How the nodes are linked:
from | h r
gj | zq dd
rp | pf jm
nf | rl mj
pb | ng hn
qg | jj rc
tj | lb nf
ph | cn tm
jg | mn nl
lj | fs mp
cd | qg gh
hl | lb pf
gs | bq sb
sj | bd sg
bp | gd mt
pj | mj sm
hd | rd qj
jf | hn zq
qj | jq rn
ms | rf sj
mz | mj tm
dn | hf fc
dj | hq gs
lb | ph fs
dd | tj pf
cz | ld gp
rc | jc gn
mp | nz hd
jz | ms pr
gb | bb dc
gm | hq jj
zq | fq sf
dm | zj gd
nz | fb rd
bl | fl lh
tt | jt qq
zr | rp tg
nl | sn pj
fh | fb rn
pr | jg ml
jr | lf bq
sg | dm bp
bq | pj sf
mj | rp fh
zj | sj qn
bb | bl ml
lp | fl ms
jc | cd zh
fq | bm zr
qn | zj jt
lz | gm bn
hq | cq gt
mn | jz sg
tb | fb sj
lh | bp cd
fb | lj ds
sn | pr cq
ld | lp bb
sb | sf tg
fs | ff nz
rl | sm rp
sf | sm tm
gh | rc td
gt | lz cd
qq | rt bl
ml | ld gm
sm | gs jm
hf | lh lp
br | pb jf
pc | hd dd
rn | zd mp
zd | gb pc
bd | ff dm
bn | jm pb
gd | qn tt
tm | fh lb
dc | rn ds
rt | mt cz
ng | tg pp
lf | td pj
pp | br bm
jj | ml jc
fl | dn zh
jq | pc zd
sd | bd cn
cq | ml lz
mt | tt pc
zh | gh gs
fc | lp jz
bc | dm lb
hn | pp fq
td | gn dj
rd | ds jq
pf | nf mz
jt | bp qn
jm | nl jm
bm | jf gj
rf | fc mn
ds | mp pc
ff | hl fb
cn | tm zd
gn | zh jr
gp | bb dn
tg | bn br

In the rows, zero is written as 24.

The rows follow the links: the fewer symbols apart two nodes are, the more alike their rows tend to be.

Rows of some nodes; one shown again gets a slightly different row:
pp: 32 29 30 29 5 25 15 26 24 18 18 26 33 35 19 20 27 38 6 19 33 25 34 16 27 28 22 26 26 22 20 7 10 30 31 24 30 26
hf: 13 8 37 28 16 24 32 21 31 20 29 27 35 13 15 21 19 22 22 21 19 21 22 21 21 37 20 36 20 29 43 28 36 12 33 20 23 29
jt: 22 23 27 16 23 16 23 3 32 29 27 44 25 22 36 31 16 22 21 22 11 19 19 30 9 22 20 18 16 31 13 22 38 17 25 16 24 19
rf: 22 12 33 37 25 21 25 21 36 26 43 26 40 25 12 36 26 24 28 38 23 20 25 20 15 27 19 24 20 33 31 24 28 21 40 28 26 29
qn: 24 26 26 19 25 14 22 3 32 29 28 42 26 23 36 32 18 21 22 24 13 18 18 29 9 23 19 16 14 35 10 21 35 20 24 16 24 19
bb: 11 18 33 11 13 25 33 30 20 18 27 16 28 13 28 12 13 21 22 15 13 26 19 25 23 34 25 26 22 11 38 23 34 14 20 19 10 28
tb: 27 22 26 47 37 13 19 18 29 24 41 18 24 23 26 30 23 24 32 36 26 19 21 22 19 28 25 14 21 43 14 22 31 28 23 15 18 32
rt: 15 19 32 7 11 22 32 18 25 22 22 35 25 14 32 22 11 23 21 14 8 26 21 32 19 30 24 29 21 18 28 25 38 11 21 13 15 22
nl: 24 35 21 12 25 33 24 30 21 29 31 22 34 31 25 34 32 22 34 37 19 22 25 31 15 7 26 15 22 13 17 25 15 22 29 44 23 19
dm: 27 27 30 30 33 12 19 4 30 28 35 32 24 20 31 29 19 21 26 24 19 15 16 24 11 29 25 15 12 44 9 21 31 21 23 16 22 26
gs: 16 38 23 25 19 42 31 32 17 16 8 32 28 25 22 24 29 27 37 25 31 12 23 37 27 17 27 25 24 25 16 32 14 28 21 39 28 22
fc: 18 8 38 35 21 24 26 23 35 22 40 26 41 20 11 33 23 23 27 32 22 20 26 20 18 32 21 30 22 29 37 24 30 17 39 25 25 31
dj: 13 39 14 26 26 38 28 34 18 16 7 22 27 28 24 12 30 22 33 25 32 11 18 30 25 17 23 15 22 21 16 30 19 33 16 41 26 20
br: 31 31 31 27 4 26 16 28 24 19 16 24 34 35 22 21 28 37 7 20 33 25 33 17 27 29 23 25 25 21 19 7 10 32 30 25 30 25
gj: 39 21 25 21 13 22 16 21 25 29 15 30 22 32 15 26 28 32 8 18 30 34 37 13 32 26 22 37 27 21 29 16 10 27 32 22 36 23
pc: 24 7 18 22 29 18 28 25 27 25 29 28 11 24 31 35 17 23 23 33 15 38 31 29 30 13 24 24 37 10 25 25 36 26 21 8 14 19
tj: 39 22 16 10 34 20 18 16 18 38 21 21 5 18 15 26 27 18 21 14 23 34 26 20 32 23 29 38 25 28 32 33 13 16 20 21 31 23
lb: 34 30 22 24 36 16 18 20 13 31 26 12 5 13 21 19 24 21 31 13 30 27 18 19 32 33 33 31 21 41 26 30 16 20 14 17 24 31
bc: 33 29 26 28 36 12 15 10 22 29 32 21 13 15 26 23 21 20 28 16 25 19 14 21 19 34 29 23 16 49 16 25 23 18 16 15 23 31
ld: 11 17 35 12 13 24 32 30 22 17 30 16 32 13 23 12 14 20 21 14 15 23 19 24 21 36 25 27 21 13 39 22 33 12 22 20 11 29
fl: 9 11 36 29 15 27 35 24 28 15 23 30 35 13 13 19 17 22 26 19 22 19 22 24 25 39 19 37 23 28 42 32 33 15 32 22 25 30
ff: 31 25 23 40 39 14 17 22 19 25 34 9 11 17 25 21 23 23 31 24 30 24 17 18 29 33 30 20 24 44 20 24 25 25 13 12 19 32
jj: 18 22 9 20 36 18 22 26 24 25 16 9 21 27 25 1 28 13 16 18 30 22 16 11 23 22 16 12 20 12 30 24 25 30 17 34 28 16
ms: 21 12 35 39 26 20 25 19 35 25 43 25 40 22 14 35 24 24 28 36 24 19 25 19 15 29 20 24 19 34 30 22 30 20 39 25 24 31
sg: 25 21 31 32 30 13 21 7 35 29 39 34 32 24 27 34 22 22 26 32 18 16 19 24 9 26 20 16 14 38 15 22 33 21 32 21 24 25
pr: 22 22 24 19 31 22 22 29 28 28 44 11 39 30 24 28 28 18 28 39 21 22 24 19 9 15 22 8 17 11 24 18 23 24 35 39 20 22
lh: 12 9 30 20 20 17 32 13 32 24 20 35 28 14 21 15 14 18 19 15 16 21 17 20 20 34 16 31 18 24 37 29 41 15 28 18 27 22

Each walk starts at a row. The symbols on each line, taken left to right, move it on to the next node.
Each answer is a row, close to the row of the node it stands for.
---
27 28 30 39 35 12 17 14 24 25 36 19 21 19 27 23 21 25 32 25 27 16 15 21 18 34 27 17 16 48 14 21 27 24 19 15 20 32
h h r r h	34 30 17 6 30 30 23 23 15 37 18 26 9 20 16 33 29 20 31 19 22 31 26 29 30 14 31 38 26 22 26 37 9 16 22 30 30 21
h r h r	21 38 21 18 23 40 29 32 18 23 17 33 26 26 19 35 31 25 39 28 24 17 25 41 25 11 29 27 24 24 16 35 12 23 23 38 27 20
---
34 25 29 27 7 24 17 23 26 22 16 28 31 36 17 23 27 35 5 19 33 30 36 15 31 29 22 30 25 22 24 11 10 29 32 23 33 25
r h h r r	30 38 30 24 4 31 17 29 20 18 15 25 35 35 23 20 28 38 13 20 31 23 32 23 27 26 26 24 24 19 16 10 7 31 28 30 28 25
h r h h r r	34 27 30 28 7 26 16 25 25 21 15 28 31 36 18 22 28 37 6 19 32 28 35 17 29 29 22 29 25 21 23 9 10 31 31 24 33 25
---
31 33 26 25 31 20 18 25 11 25 25 11 6 12 23 16 23 23 31 13 29 24 16 22 31 35 34 30 23 40 26 29 17 19 12 17 19 33
r r h r h	31 24 18 26 37 22 22 29 14 27 28 12 1 15 26 30 23 21 37 26 24 34 25 30 36 20 35 29 34 28 25 32 22 23 12 13 14 29
r h r r r h h	33 30 18 2 25 30 24 22 15 36 17 31 14 23 17 33 31 20 28 18 20 31 28 29 28 12 30 36 26 19 26 35 9 17 24 34 32 18
---
16 18 8 34 35 28 27 24 28 20 5 25 19 26 17 10 30 16 24 20 36 16 18 18 30 22 13 22 25 24 29 34 25 34 21 33 38 17
r h r r r h h	29 39 20 5 19 35 23 29 17 29 22 27 27 31 24 33 32 26 28 27 19 25 28 33 19 9 29 23 23 12 17 25 8 21 26 41 25 18
r r h h h h h	24 16 30 33 31 21 23 19 34 28 45 26 41 27 16 38 27 22 28 39 22 18 26 21 12 21 20 18 18 28 25 22 26 22 40 30 25 27
---
20 17 7 27 38 22 23 22 27 23 10 18 17 25 21 6 28 12 17 18 34 20 19 11 27 22 14 17 23 18 32 27 26 34 21 33 35 17
r r h h h h h	18 18 7 28 37 21 26 22 29 25 10 19 20 26 20 3 28 13 17 18 32 20 17 12 28 24 12 17 22 20 31 29 26 30 20 31 35 16
r h r	14 27 15 38 28 38 31 28 25 16 5 33 25 25 14 19 32 20 34 25 34 12 19 30 31 19 18 26 26 31 24 37 22 32 22 35 36 20
---
36 25 17 5 31 25 19 20 17 37 19 26 8 19 16 31 28 17 24 15 21 32 27 24 29 17 28 38 27 22 32 34 12 15 23 28 32 22
r h h	38 24 16 7 31 21 19 18 16 39 20 24 7 19 15 28 29 18 22 14 23 33 25 20 30 21 29 38 24 25 32 33 12 15 23 25 32 22
h r h r h h r	22 32 16 11 30 21 20 32 18 25 27 5 27 29 31 9 26 17 19 23 23 22 17 18 16 18 23 6 19 6 20 16 20 28 18 36 19 18
---
26 42 28 22 14 40 26 31 11 19 12 32 26 25 17 27 28 33 34 20 30 16 28 37 30 21 34 32 25 28 16 29 6 24 22 32 28 26
r r h r	31 34 26 22 31 24 19 25 9 26 22 13 6 13 21 19 25 23 34 13 28 26 19 26 33 32 36 35 24 38 25 31 13 18 12 20 21 32
h r h h h r	17 25 19 10 27 19 23 32 20 24 27 3 29 24 30 5 23 15 18 21 20 24 15 15 17 25 23 10 20 4 32 16 27 23 20 33 15 21
---
21 34 13 15 31 23 21 31 18 23 20 5 23 28 31 5 28 16 20 21 26 20 16 17 20 19 21 7 20 10 21 19 21 30 16 36 21 18
h h h h r r	25 22 31 40 33 12 19 10 32 27 40 27 31 23 26 31 22 24 30 32 25 16 19 22 14 30 23 16 14 45 15 21 32 23 28 20 23 29
r h r r	21 22 28 10 19 18 27 7 30 28 24 43 23 18 37 30 13 21 20 20 9 22 20 31 11 24 21 23 17 25 17 24 39 15 24 15 20 19
